Below is a small trained network, with its code and all its weights. Each question gives an input and a class and asks what happens when units are switched off, that is, made to give their printed mean instead of their output.

import numpy as np


def w(rows, s, z=0):
    codes = np.array(rows[::2]) - 128.0
    scale = np.full(codes.shape[1], s)
    scale[-1] = z or s
    return codes * scale


def f(y):
    return y / 2 * (1 + np.tanh(0.7978845608 * (y + 0.044715 * y**3)))


def log_softmax(a):
    a = a - a.max(-1, keepdims=True)
    return a - np.log(np.exp(a).sum(-1, keepdims=True))


def net(x, mask):
    res = np.array(x, float).reshape(1, 6) / 4 @ E
    y = f(res @ A[0][:, :-1].T + A[0][:, -1])
    res = res + np.where(mask, y, B[0][:, -1]) @ B[0][:, :-1]
    return log_softmax(res[-1] @ U[:, :-1].T + U[:, -1])


A, B = {}, {}
E = w([
[193,138,118,55,147,141,136,189,209],'x0',
[115,129,143,118,133,142,126,128,118],'x1',
[245,130,115,139,190,131,131,158,17],'x2',
[111,125,166,115,141,128,99,118,128],'x3',
[114,129,144,127,124,142,168,144,106],'x4',
[117,37,64,98,191,85,181,104,102],'x5',
],0.012)
A[0] = w([
[89,168,123,51,94,147,117,161,152,135],'N0',
[175,132,153,167,166,150,161,111,95,84],'N1',
[10,93,77,87,98,99,112,96,182,137],'N2',
[104,230,114,153,168,118,152,188,182,129],'N3',
[65,136,38,124,209,118,128,120,32,118],'N4',
[117,183,147,79,58,90,109,192,196,151],'N5',
[75,80,109,116,165,83,206,150,163,93],'N6',
[149,97,149,156,183,70,103,95,59,113],'N7',
[96,173,113,216,73,144,135,9,89,152],'N8',
[107,96,67,129,145,130,124,177,88,120],'N9',
[145,96,110,148,136,57,135,109,72,127],'N10',
[120,72,67,152,191,145,111,130,54,115],'N11',
[179,133,84,90,169,130,161,155,172,210],'N12',
[185,184,141,118,195,101,102,196,77,120],'N13',
[146,104,203,179,98,114,158,85,144,152],'N14',
[122,54,80,71,140,90,167,110,158,183],'N15',
[79,49,127,139,82,129,134,84,162,13],'N16',
[127,177,160,107,67,163,112,183,193,131],'N17',
[209,134,185,128,138,112,136,162,110,183],'N18',
[136,61,147,138,214,102,145,123,59,129],'N19',
[46,117,106,158,101,141,111,119,122,139],'N20',
[181,116,129,86,185,138,161,133,163,207],'N21',
[138,184,142,136,127,129,143,97,187,136],'N22',
[173,186,170,188,63,133,89,136,112,96],'N23',
[211,184,139,119,160,157,110,136,93,2],'N24',
[94,148,169,188,109,124,132,82,95,181],'N25',
[100,28,81,1,185,99,169,85,144,76],'N26',
],0.0086,0.0065)
B[0] = w([
[61,98,174,116,61,79,105,178,151,190],'N0',
[80,105,191,172,108,148,112,153,112,168],'N1',
[144,173,146,121,141,184,175,74,147,254],'N2',
[74,45,127,117,124,56,101,140,106,177],'N3',
[84,92,143,93,119,71,78,166,160,204],'N4',
[107,61,124,157,126,77,73,169,164,236],'N5',
[168,161,168,142,136,107,111,78,129,185],'N6',
[69,107,77,128,111,72,106,189,104,197],'N7',
[180,191,131,157,164,237,164,33,151,234],'N8',
[149,143,97,114,107,141,126,165,148,157],'N9',
[116,117,121,115,150,101,93,178,104,183],'N10',
[92,116,79,68,108,87,108,219,161,201],'N11',
[159,139,151,138,92,142,141,143,172,229],'N12',
[221,207,108,143,158,180,207,57,121,231],'N13',
[155,142,112,118,120,184,91,112,72,159],'N14',
[172,181,121,99,165,182,109,101,123,221],'N15',
[213,194,77,39,188,154,91,105,63,167],'N16',
[78,74,121,117,84,99,124,145,123,231],'N17',
[170,149,94,121,212,177,147,102,133,219],'N18',
[117,95,97,102,168,97,67,144,143,211],'N19',
[156,157,154,152,108,177,149,131,97,190],'N20',
[161,91,220,185,98,153,181,61,159,218],'N21',
[88,103,121,83,112,95,92,187,188,171],'N22',
[233,196,118,158,157,253,219,70,73,210],'N23',
[106,172,210,176,74,153,176,46,187,189],'N24',
[174,162,135,131,206,162,137,108,117,206],'N25',
[227,157,130,159,173,194,189,36,181,229],'N26',
],0.0061,0.0099)
U = w([
[134,168,174,172,90,148,182,77,167,255],'0',
[157,190,96,92,170,157,162,105,99,103],'1',
[86,74,101,83,106,52,94,245,128,145],'2',
],0.011,0.00079)

Each question gives the input, the list of numbers given to net, and the class t.
The units are the neurons (one row each of A and B). Each row of codes is followed by its name. A weight is (code - 128) times the scale printed after its matrix; where a second scale follows, it is the last column's (A, B and U).
mask holds one flag per neuron, in row order. A switched-off neuron (its flag False) gives its mean, the last column of its row in B, instead of its output. The means were averaged over made-up inputs and are rounded, as every weight is.
A unit's drop is (log p(t) with every unit on - log p(t) with that unit switched off) / (log p(t) with every unit on - log p(t) with every unit switched off).
The circuit of an input: a set's keep is (log p(t) with only the set's units on - log p(t) with every unit switched off) / (log p(t) with every unit on - log p(t) with every unit switched off). Starting from the 12 units with the biggest drops (on a tie, the unit counted first), units are removed one at a time, each time the one whose removal leaves the highest keep (on an exact tie, the one counted first), for as long as the keep stays at least 0.8.
circuit, biggest first: the units of the circuit, biggest drop first
top k neurons: the k neurons with the biggest drops, biggest first
drop when u is switched off: that unit's drop, to one decimal
input [6,-4,5,-1,0,-1], class 0: circuit, biggest first	(N21; N24)
input [0,4,2,-3,-5,3], class 2: top 2 neurons	(N8; N23)
input [6,3,0,-6,6,4], class 0: circuit, biggest first	(N21)
input [-2,-8,3,8,-7,-7], class 1: circuit, biggest first	(N21; N23)
input [-4,-4,5,-4,5,-7], class 1: top 2 neurons	(N21; N23)
input [7,-7,6,-2,-3,0], class 0: top 3 neurons	(N21; N24; N12)
input [6,-8,3,-6,-8,0], class 0: circuit, biggest first	(N21; N12)
input [3,-3,0,-6,0,3], class 0: circuit, biggest first	(N21; N16)
input [-3,-4,-5,-1,2,1], class 1: circuit, biggest first	(N16; N21)
input [6,-5,8,6,0,-5], class 0: top 2 neurons	(N24; N21)
input [3,0,7,-3,6,-1], class 0: top 2 neurons	(N24; N21)
input [4,4,6,1,7,-2], class 0: top 2 neurons	(N24; N21)
input [-2,7,-8,-4,-7,3], class 1: top 2 neurons	(N16; N21)
input [7,-1,7,-5,1,-5], class 0: circuit, biggest first	(N24)
input [-7,2,-7,1,1,7], class 1: drop when N16 is switched off	0.2
input [0,4,1,6,-6,8], class 2: drop when N15 is switched off	-0.3
input [-5,1,1,-5,2,-8], class 1: drop when N24 is switched off	0.2
